Below is a small trained network, with its code and all its weights. Each question gives an input and a class and asks what happens when units are switched off, that is, made to give their printed mean instead of their output.

import numpy as np


def w(rows, s, z=0):
    codes = np.array(rows[::2]) - 128.0
    scale = np.full(codes.shape[1], s)
    scale[-1] = z or s
    return codes * scale


def f(y):
    return np.maximum(y, 0)


def log_softmax(a):
    a = a - a.max(-1, keepdims=True)
    return a - np.log(np.exp(a).sum(-1, keepdims=True))


def net(x, mask):
    res = np.array(x, float).reshape(1, 6) / 4 @ E
    y = f(res @ A[0][:, :-1].T + A[0][:, -1])
    res = res + np.where(mask, y, B[0][:, -1]) @ B[0][:, :-1]
    return log_softmax(res[-1] @ U[:, :-1].T + U[:, -1])


A, B = {}, {}
E = w([
[100,253,109,148],'x0',
[58,202,38,211],'x1',
[32,25,186,226],'x2',
[187,63,141,165],'x3',
[248,67,39,108],'x4',
[21,81,88,22],'x5',
],0.0053)
A[0] = w([
[147,139,51,102,139],'n1',
[69,93,97,192,254],'n2',
[197,100,201,143,134],'n3',
[149,63,149,3,102],'n4',
[186,161,77,117,61],'n5',
[97,123,74,55,112],'n6',
[86,250,175,115,157],'n7',
],0.02,0.0035)
B[0] = w([
[126,114,111,37,187],'n1',
[127,67,252,134,234],'n2',
[65,112,37,229,216],'n3',
[192,211,197,158,234],'n4',
[202,26,92,83,188],'n5',
[66,114,134,67,192],'n6',
[182,68,246,184,247],'n7',
],0.022,0.012)
U = w([
[133,165,1,212,102],'0',
[36,77,137,121,131],'1',
[96,112,43,159,71],'2',
[95,211,118,94,50],'3',
[154,152,184,199,208],'4',
[47,203,46,119,3],'5',
[173,127,79,83,133],'6',
],0.0084,0.0045)

Each question gives the input, the list of numbers given to net, and the class t.
The units are the neurons (one row each of A and B). Each row of codes is followed by its name. A weight is (code - 128) times the scale printed after its matrix; where a second scale follows, it is the last column's (A, B and U).
mask holds one flag per neuron, in row order. A switched-off neuron (its flag False) gives its mean, the last column of its row in B, instead of its output. The means were averaged over made-up inputs and are rounded, as every weight is.
A unit's drop is (log p(t) with every unit on - log p(t) with that unit switched off) / (log p(t) with every unit on - log p(t) with every unit switched off).
The circuit of an input: a set's keep is (log p(t) with only the set's units on - log p(t) with every unit switched off) / (log p(t) with every unit on - log p(t) with every unit switched off). Starting from all 7 units, units are removed one at a time, each time the one whose removal leaves the highest keep (on an exact tie, the one counted first), for as long as the keep stays at least 0.8.
units of the circuit, in order: the units of the circuit, biggest drop first
top k neurons: the k neurons with the biggest drops, biggest first
drop when u is switched off: that unit's drop, to one decimal
input [8,0,-2,-1,2,6], class 1: units of the circuit, in order : n6
input [-6,2,6,8,-2,-7], class 1: top 2 neurons : n2; n4
input [5,6,1,2,5,2], class 6: units of the circuit, in order : n7; n1
input [-4,-8,-3,2,-7,-2], class 0: units of the circuit, in order : n3; n2
input [-2,-5,8,7,-3,-2], class 1: top 4 neurons : n2; n7; n3; n4
input [2,5,-6,-3,3,3], class 6: top 2 neurons : n5; n2
input [-1,-5,-4,-2,3,-4], class 0: top 3 neurons : n3; n7; n2
input [-6,7,8,8,-8,-7], class 1: top 3 neurons : n4; n7; n3
input [-3,8,1,-5,3,-2], class 1: top 2 neurons : n4; n7
input [-2,5,3,-1,1,1], class 1: top 2 neurons : n4; n7
input [-5,-8,4,1,-7,-4], class 0: top 2 neurons : n3; n7
input [2,3,-1,6,-3,5], class 1: top 3 neurons : n4; n7; n6
input [-6,6,-3,8,0,-3], class 0: top 2 neurons : n7; n6
input [5,-8,-7,5,5,0], class 6: units of the circuit, in order : n5
input [-5,-3,2,5,-3,0], class 0: drop when n3 is switched off : 0.5
input [-1,6,0,7,-2,6], class 1: drop when n7 is switched off : 0.2
input [-5,4,1,-2,3,-4], class 1: drop when n7 is switched off : 0.6
